Below are the code and all the weights of a small trained network. Each question names an input and a target symbol and asks about switching units off, where a switched-off unit gives its printed mean instead of its output.

import numpy as np


def w(rows, s, z=0):
    codes = np.array(rows[::2]) - 128.0
    scale = np.full(codes.shape[1], s)
    scale[-1] = z or s
    return codes * scale


def f(y):
    return np.maximum(y, 0)


def softmax(a):
    e = np.exp(a - a.max(-1, keepdims=True))
    return e / e.sum(-1, keepdims=True)


def log_softmax(a):
    a = a - a.max(-1, keepdims=True)
    return a - np.log(np.exp(a).sum(-1, keepdims=True))


def net(x, mask):
    ids = ['αβγλπσφψω'.index(c) for c in x.split()]
    T = len(ids)
    res = E[ids] + P[:T]
    q, k, v = (res @ M[0].T for M in (Q, K, V))
    z = softmax(np.where(np.tri(T) > 0, q @ k.T / 2**0.5, -1e9)) @ v
    res = res + np.where(mask[0], z, O[0][:, -1]) @ O[0][:, :-1]
    y = f(res @ A[0][:, :-1].T + A[0][:, -1])
    res = res + np.where(mask[1:25], y, B[0][:, -1]) @ B[0][:, :-1]
    return log_softmax(res[-1] @ U[:, :-1].T + U[:, -1])


Q, K, V, O, A, B = {}, {}, {}, {}, {}, {}
E = w([
[112,126,111],'α',
[206,65,239],'β',
[109,134,36],'γ',
[89,55,157],'λ',
[143,199,103],'π',
[74,33,79],'σ',
[222,176,2],'φ',
[240,127,229],'ψ',
[90,83,34],'ω',
],0.0098)
P = w([
[87,149,146],'0',
[191,120,163],'1',
[190,118,161],'2',
[252,61,133],'3',
[125,108,39],'4',
[126,113,33],'5',
[96,115,80],'6',
],0.017)
Q[0] = w([
[253,59,102],'head 0',
[209,122,143],'head 0',
],0.018)
K[0] = w([
[42,249,199],'head 0',
[7,190,139],'head 0',
],0.012)
V[0] = w([
[131,106,250],'head 0',
[59,3,115],'head 0',
],0.016)
O[0] = w([
[253,165,52,254],'head 0',
[157,7,72,138],'head 0',
],0.018,0.004)
A[0] = w([
[83,138,57,159],'neuron 0',
[108,207,5,112],'neuron 1',
[97,173,87,79],'neuron 2',
[88,85,217,97],'neuron 3',
[168,93,63,144],'neuron 4',
[154,113,171,183],'neuron 5',
[51,5,222,157],'neuron 6',
[192,33,78,52],'neuron 7',
[130,217,161,114],'neuron 8',
[159,226,175,148],'neuron 9',
[168,1,133,248],'neuron 10',
[154,45,244,138],'neuron 11',
[180,173,200,137],'neuron 12',
[214,199,119,51],'neuron 13',
[94,176,81,69],'neuron 14',
[160,70,162,59],'neuron 15',
[144,99,245,232],'neuron 16',
[144,101,97,95],'neuron 17',
[146,141,56,146],'neuron 18',
[113,66,84,118],'neuron 19',
[191,81,77,118],'neuron 20',
[123,9,85,10],'neuron 21',
[116,126,214,254],'neuron 22',
[113,32,66,107],'neuron 23',
],0.0066,0.0088)
B[0] = w([
[138,113,135,157],'neuron 0',
[112,90,165,191],'neuron 1',
[133,124,101,136],'neuron 2',
[87,100,148,148],'neuron 3',
[139,130,176,215],'neuron 4',
[120,145,104,157],'neuron 5',
[58,101,132,185],'neuron 6',
[145,175,171,210],'neuron 7',
[87,128,135,164],'neuron 8',
[96,143,135,186],'neuron 9',
[171,111,49,249],'neuron 10',
[77,127,134,161],'neuron 11',
[110,149,139,166],'neuron 12',
[80,135,161,197],'neuron 13',
[137,126,113,136],'neuron 14',
[122,116,164,145],'neuron 15',
[113,151,77,170],'neuron 16',
[147,141,124,155],'neuron 17',
[138,112,156,195],'neuron 18',
[123,111,140,170],'neuron 19',
[127,140,149,218],'neuron 20',
[99,106,255,177],'neuron 21',
[162,166,24,172],'neuron 22',
[113,100,152,191],'neuron 23',
],0.011,0.017)
U = w([
[177,123,2,254],'α',
[185,170,117,88],'β',
[92,100,55,137],'γ',
[171,92,135,119],'λ',
[122,196,63,126],'π',
[105,93,205,104],'σ',
[61,139,154,75],'φ',
[98,160,242,90],'ψ',
[86,82,139,129],'ω',
],0.0088,0.0052)

Each question gives the input, a string of symbols that net reads in full, and the target symbol t.
The units are the heads (2 rows each of Q, K, V and O) and the neurons (one row each of A and B). Each row of codes is followed by its name. A weight is (code - 128) times the scale printed after its matrix; where a second scale follows, it is the last column's (O, A, B and U).
mask holds one flag per unit, heads first, then neurons. A switched-off unit (its flag False) gives its mean, the last column of its rows in O or B, instead of its output. The means were averaged over made-up inputs and are rounded, as every weight is.
A unit's drop is (log p(t) with every unit on - log p(t) with that unit switched off) / (log p(t) with every unit on - log p(t) with every unit switched off).
The circuit of an input: a set's keep is (log p(t) with only the set's units on - log p(t) with every unit switched off) / (log p(t) with every unit on - log p(t) with every unit switched off). Starting from the 12 units with the biggest drops (on a tie, the unit counted first), units are removed one at a time, each time the one whose removal leaves the highest keep (on an exact tie, the one counted first), for as long as the keep stays at least 0.8.
units of the circuit, in order: the units of the circuit, biggest drop first
most important unit: the unit with the biggest drop
k most important neurons: the k neurons with the biggest drops, biggest first
input π ω α, target π: 2 most important neurons => [neuron 22; neuron 21]
input ψ α α λ, target ψ: units of the circuit, in order => [head 0; neuron 13; neuron 10]
input ω φ π λ ψ β, target ω: units of the circuit, in order => [head 0; neuron 6]
input σ π λ ψ α ψ, target σ: units of the circuit, in order => [head 0; neuron 21]
input ψ λ γ, target ψ: units of the circuit, in order => [head 0; neuron 10; neuron 13]
input α γ φ, target α: units of the circuit, in order => [neuron 21; neuron 7]
input σ β σ ψ ψ ψ β, target σ: units of the circuit, in order => [head 0; neuron 21]
input γ λ α α σ, target λ: most important unit => neuron 22
input π σ β π σ λ λ, target π: units of the circuit, in order => [head 0; neuron 21; neuron 4]
input ψ π φ, target ψ: units of the circuit, in order => [head 0; neuron 13; neuron 10]
input λ ψ γ α ψ σ α, target α: units of the circuit, in order => [neuron 21; neuron 13]
input ψ α σ, target ψ: units of the circuit, in order => [head 0; neuron 10; neuron 13]
input α π π π φ ω, target π: units of the circuit, in order => [head 0; neuron 21]
input λ α λ, target λ: 2 most important neurons => [neuron 10; neuron 21]
input ψ ψ γ π ψ, target ψ: 4 most important neurons => [neuron 10; neuron 13; neuron 1; neuron 22]
input ψ ω π σ, target ψ: 3 most important neurons => [neuron 13; neuron 10; neuron 22]
input λ β ω σ, target λ: most important unit => neuron 10
input ω λ β, target ω: 2 most important neurons => [neuron 21; neuron 6]
input φ ψ α γ ω, target ψ: 2 most important neurons => [neuron 10; neuron 1]
input π α β β, target π: most important neuron => [neuron 22]
input ψ α ψ π, target ψ: 2 most important neurons => [neuron 13; neuron 10]
